Below is a small trained network, with its code and all its weights. Each question gives an input and a target symbol and asks what happens when units are switched off, that is, made to give their printed mean instead of their output.

import numpy as np


def w(rows, s, z=0):
    codes = np.array(rows[::2]) - 128.0
    scale = np.full(codes.shape[1], s)
    scale[-1] = z or s
    return codes * scale


def norm(h):
    return h / np.sqrt((h * h).mean(-1, keepdims=True) + 1e-5)


def f(y):
    return y / 2 * (1 + np.tanh(0.7978845608 * (y + 0.044715 * y**3)))


def softmax(a):
    e = np.exp(a - a.max(-1, keepdims=True))
    return e / e.sum(-1, keepdims=True)


def log_softmax(a):
    a = a - a.max(-1, keepdims=True)
    return a - np.log(np.exp(a).sum(-1, keepdims=True))


def net(x, mask):
    ids = ['αβδζηθμξσψω'.index(c) for c in x.split()]
    T = len(ids)
    res = E[ids] + P[:T]
    u = 0
    for l in range(3):
        r = norm(res)
        for j in range(2):
            rows = slice(2 * j, 2 * j + 2)
            q, k, v = (r @ M[l][rows].T for M in (Q, K, V))
            z = softmax(np.where(np.tri(T) > 0, q @ k.T / 2**0.5, -1e9)) @ v
            o = O[l][rows]
            res = res + np.where(mask[u + j], z, o[:, -1]) @ o[:, :-1]
        u += 2
        y = f(norm(res) @ A[l][:, :-1].T + A[l][:, -1])
        res = res + np.where(mask[u : u + 12], y, B[l][:, -1]) @ B[l][:, :-1]
        u += 12
    return log_softmax(norm(res)[-1] @ U[:, :-1].T + U[:, -1])


Q, K, V, O, A, B = {}, {}, {}, {}, {}, {}
E = w([
[214,80,149,74,91],'α',
[80,136,108,171,99],'β',
[226,86,144,82,107],'δ',
[186,77,4,172,168],'ζ',
[113,227,154,55,162],'η',
[80,155,100,161,94],'θ',
[74,87,139,221,104],'μ',
[81,159,101,166,89],'ξ',
[80,103,138,200,115],'σ',
[77,123,111,174,103],'ψ',
[98,92,121,126,151],'ω',
],0.0011)
P = w([
[119,191,108,58,9],'0',
[206,164,93,167,156],'1',
[149,180,88,169,99],'2',
[98,114,94,124,181],'3',
[88,145,92,148,146],'4',
[131,89,125,152,169],'5',
[121,97,133,160,171],'6',
[133,66,155,171,175],'7',
[130,59,162,169,173],'8',
[86,58,170,172,159],'9',
[97,48,173,178,156],'10',
],0.0011)
Q[0] = w([
[177,210,98,82,68],'0.h1',
[83,87,157,123,183],'0.h1',
[130,2,109,161,66],'0.h2',
[66,154,172,99,155],'0.h2',
],0.0051)
K[0] = w([
[132,163,3,128,42],'0.h1',
[103,149,232,98,246],'0.h1',
[129,70,147,210,176],'0.h2',
[120,206,171,71,147],'0.h2',
],0.0041)
V[0] = w([
[117,20,100,106,7],'0.h1',
[149,167,137,146,155],'0.h1',
[113,41,91,153,63],'0.h2',
[116,216,183,94,175],'0.h2',
],0.0018)
O[0] = w([
[226,253,221,85,242,88],'0.h1',
[81,116,104,130,86,153],'0.h1',
[133,230,103,148,217,196],'0.h2',
[147,37,175,126,33,2],'0.h2',
],0.0015,0.00065)
A[0] = w([
[128,128,128,128,128,127],'0.n1',
[130,4,107,181,75,2],'0.n2',
[45,72,188,119,121,165],'0.n3',
[146,168,161,77,48,131],'0.n4',
[128,128,128,128,128,128],'0.n5',
[63,142,80,90,51,204],'0.n6',
[128,128,128,128,128,128],'0.n7',
[141,56,119,163,86,42],'0.n8',
[128,128,127,127,128,128],'0.n9',
[128,128,129,129,129,129],'0.n10',
[128,128,128,128,128,129],'0.n11',
[143,163,178,122,201,16],'0.n12',
],0.0023,0.00078)
B[0] = w([
[128,128,128,128,128,127],'0.n1',
[119,243,56,161,153,202],'0.n2',
[245,95,136,105,98,185],'0.n3',
[99,127,149,202,216,3],'0.n4',
[128,128,128,128,128,128],'0.n5',
[251,53,175,174,169,161],'0.n6',
[128,128,128,128,128,128],'0.n7',
[124,182,88,139,138,122],'0.n8',
[128,128,128,128,127,128],'0.n9',
[128,128,128,128,129,130],'0.n10',
[128,128,128,128,128,129],'0.n11',
[7,129,89,88,107,54],'0.n12',
],0.0015,0.00044)
Q[1] = w([
[254,207,141,219,89],'1.h1',
[199,86,144,157,183],'1.h1',
[183,201,129,180,152],'1.h2',
[180,176,107,171,152],'1.h2',
],0.0051)
K[1] = w([
[126,66,130,88,3],'1.h1',
[81,87,150,105,129],'1.h1',
[135,79,152,80,75],'1.h2',
[125,92,155,106,95],'1.h2',
],0.0071)
V[1] = w([
[107,166,148,3,133],'1.h1',
[63,95,137,141,192],'1.h1',
[60,112,149,135,178],'1.h2',
[184,77,151,44,192],'1.h2',
],0.0019)
O[1] = w([
[123,2,86,65,5,13],'1.h1',
[183,61,137,230,175,41],'1.h1',
[148,51,123,221,166,2],'1.h2',
[103,32,161,9,205,111],'1.h2',
],0.0013,0.00045)
A[1] = w([
[154,114,123,171,77,168],'1.n1',
[2,153,146,104,157,104],'1.n2',
[145,201,126,200,90,166],'1.n3',
[57,126,147,146,165,165],'1.n4',
[171,61,208,15,72,122],'1.n5',
[91,146,139,108,171,140],'1.n6',
[128,128,128,128,128,128],'1.n7',
[129,106,239,122,80,7],'1.n8',
[152,120,143,141,129,148],'1.n9',
[126,131,130,127,130,130],'1.n10',
[126,129,128,127,129,129],'1.n11',
[135,106,237,94,72,50],'1.n12',
],0.0025,0.0018)
B[1] = w([
[46,118,135,64,115,184],'1.n1',
[235,124,131,78,109,88],'1.n2',
[49,76,135,68,184,229],'1.n3',
[140,116,198,87,135,194],'1.n4',
[15,113,126,214,164,127],'1.n5',
[178,117,148,124,162,148],'1.n6',
[128,128,128,128,128,128],'1.n7',
[176,147,3,207,157,2],'1.n8',
[100,136,152,120,120,156],'1.n9',
[128,129,127,128,130,129],'1.n10',
[127,129,127,128,129,129],'1.n11',
[112,132,32,206,177,30],'1.n12',
],0.0018,0.00081)
Q[2] = w([
[62,188,131,138,91],'2.h1',
[42,255,109,31,69],'2.h1',
[135,8,247,243,201],'2.h2',
[181,25,119,131,184],'2.h2',
],0.004)
K[2] = w([
[78,159,159,71,37],'2.h1',
[94,201,118,7,21],'2.h1',
[142,32,165,211,224],'2.h2',
[209,3,85,166,185],'2.h2',
],0.0044)
V[2] = w([
[160,115,225,126,72],'2.h1',
[73,116,197,128,91],'2.h1',
[214,114,5,117,151],'2.h2',
[67,124,165,67,177],'2.h2',
],0.002)
O[2] = w([
[165,109,33,118,162,17],'2.h1',
[174,135,103,143,187,108],'2.h1',
[6,174,135,104,146,119],'2.h2',
[145,60,208,125,149,254],'2.h2',
],0.0022,0.0009)
A[2] = w([
[140,60,142,43,98,154],'2.n1',
[207,59,152,211,72,182],'2.n2',
[202,152,141,72,34,3],'2.n3',
[141,134,126,86,175,82],'2.n4',
[128,145,144,181,102,172],'2.n5',
[6,156,58,189,204,38],'2.n6',
[228,116,4,147,152,104],'2.n7',
[121,159,105,90,155,131],'2.n8',
[160,115,134,44,173,56],'2.n9',
[25,219,32,78,128,104],'2.n10',
[125,116,129,147,109,132],'2.n11',
[15,130,206,139,32,136],'2.n12',
],0.0023,0.0015)
B[2] = w([
[48,98,146,157,136,206],'2.n1',
[112,80,98,106,206,216],'2.n2',
[154,164,69,197,81,2],'2.n3',
[132,123,168,161,85,120],'2.n4',
[153,120,116,96,190,154],'2.n5',
[116,163,99,254,147,176],'2.n6',
[151,102,167,29,61,77],'2.n7',
[124,92,179,151,121,134],'2.n8',
[119,132,180,197,61,116],'2.n9',
[118,53,174,167,197,139],'2.n10',
[141,132,102,111,152,128],'2.n11',
[125,136,85,8,132,218],'2.n12',
],0.002,0.00076)
U = w([
[145,112,160,18,88,253],'α',
[161,151,108,149,105,42],'β',
[113,100,162,162,68,23],'δ',
[35,228,160,121,158,172],'ζ',
[72,51,2,120,86,117],'η',
[152,161,107,152,90,40],'θ',
[217,150,137,160,152,102],'μ',
[157,163,113,152,100,29],'ξ',
[198,133,134,156,132,73],'σ',
[165,151,126,156,105,55],'ψ',
[94,101,126,203,201,170],'ω',
],0.0073,0.0048)

Each question gives the input, a string of symbols that net reads in full, and the target symbol t.
The units are the heads (2 rows each of Q, K, V and O) and the neurons (one row each of A and B). Each row of codes is followed by its name. A weight is (code - 128) times the scale printed after its matrix; where a second scale follows, it is the last column's (O, A, B and U).
mask holds one flag per unit, layer by layer, with each layer's heads first. A switched-off unit (its flag False) gives its mean, the last column of its rows in O or B, instead of its output. The means were averaged over made-up inputs and are rounded, as every weight is.
A unit's drop is (log p(t) with every unit on - log p(t) with that unit switched off) / (log p(t) with every unit on - log p(t) with every unit switched off).
The circuit of an input: a set's keep is (log p(t) with only the set's units on - log p(t) with every unit switched off) / (log p(t) with every unit on - log p(t) with every unit switched off). Starting from the 12 units with the biggest drops (on a tie, the unit counted first), units are removed one at a time, each time the one whose removal leaves the highest keep (on an exact tie, the one counted first), for as long as the keep stays at least 0.8.
circuit, biggest first: the units of the circuit, biggest drop first
most important unit: the unit with the biggest drop
k most important neurons: the k neurons with the biggest drops, biggest first
top k neurons in layer l: the k neurons of layer l with the biggest drops, biggest first
drop when u is switched off: that unit's drop, to one decimal
input μ ζ β α ω ψ μ δ ζ α, target ω: circuit, biggest first : 1.n5, 1.n12
input μ μ ζ, target α: circuit, biggest first : 2.n7
input σ μ η μ η, target ω: 2 most important neurons : 0.n6, 0.n2
input μ μ σ ζ ζ η η β, target η: circuit, biggest first : 0.h1, 2.n12
input ζ η ζ μ, target α: circuit, biggest first : 2.n12, 1.n5, 1.n2
input ζ η α η ξ η ζ ψ, target α: circuit, biggest first : 1.n5, 2.n12
input ζ η η ζ ζ μ ξ, target α: circuit, biggest first : 1.n5, 2.n12
input η ζ ψ ζ μ η ζ η ζ β, target α: circuit, biggest first : 2.n12, 1.n2
input ζ σ ψ, target α: 3 most important neurons : 1.n3, 0.n2, 2.n6
input θ ζ σ, target α: top 2 neurons in layer 1 : 1.n5, 1.n3
input θ ω ζ ζ ω ψ β, target α: 2 most important neurons : 2.n6, 1.n5
input μ ζ α ζ θ θ δ σ ζ η η, target ω: 3 most important neurons : 0.n3, 1.n5, 1.n12
input μ μ ζ α η μ δ α, target ω: top 2 neurons in layer 2 : 2.n12, 2.n2
input ζ α σ θ, target α: most important unit : 2.n6
input η α ψ, target η: 3 most important neurons : 2.n3, 2.n1, 1.n3
input η η ω, target α: top 2 neurons in layer 2 : 2.n6, 2.n7
input α ζ σ, target α: top 2 neurons in layer 2 : 2.n6, 2.n10
input α μ ζ, target α: 2 most important neurons : 2.n7, 1.n5
input ω ζ ζ ζ ξ, target α: 2 most important neurons : 1.n5, 2.n12
input η ζ η α θ, target α: 2 most important neurons : 1.n5, 2.n6
input ψ β α ζ μ, target α: most important unit : 2.n6
input ζ μ α ζ η ζ ζ ζ ζ δ, target ζ: 2 most important neurons : 1.n5, 2.n7
input ζ ζ ω, target α: top 2 neurons in layer 2 : 2.n6, 2.n12
input μ σ δ β η δ ζ η η δ, target η: drop when 0.n10 is switched off : 0.0
input ζ δ ζ ζ μ ζ ζ δ, target ζ: drop when 2.h2 is switched off : 0.3
input η θ η η σ, target η: drop when 2.h1 is switched off : 0.1
input η η η ζ ξ, target η: drop when 2.n6 is switched off : -0.2
input ζ η θ μ η η η ζ θ, target η: most important unit : 0.h1
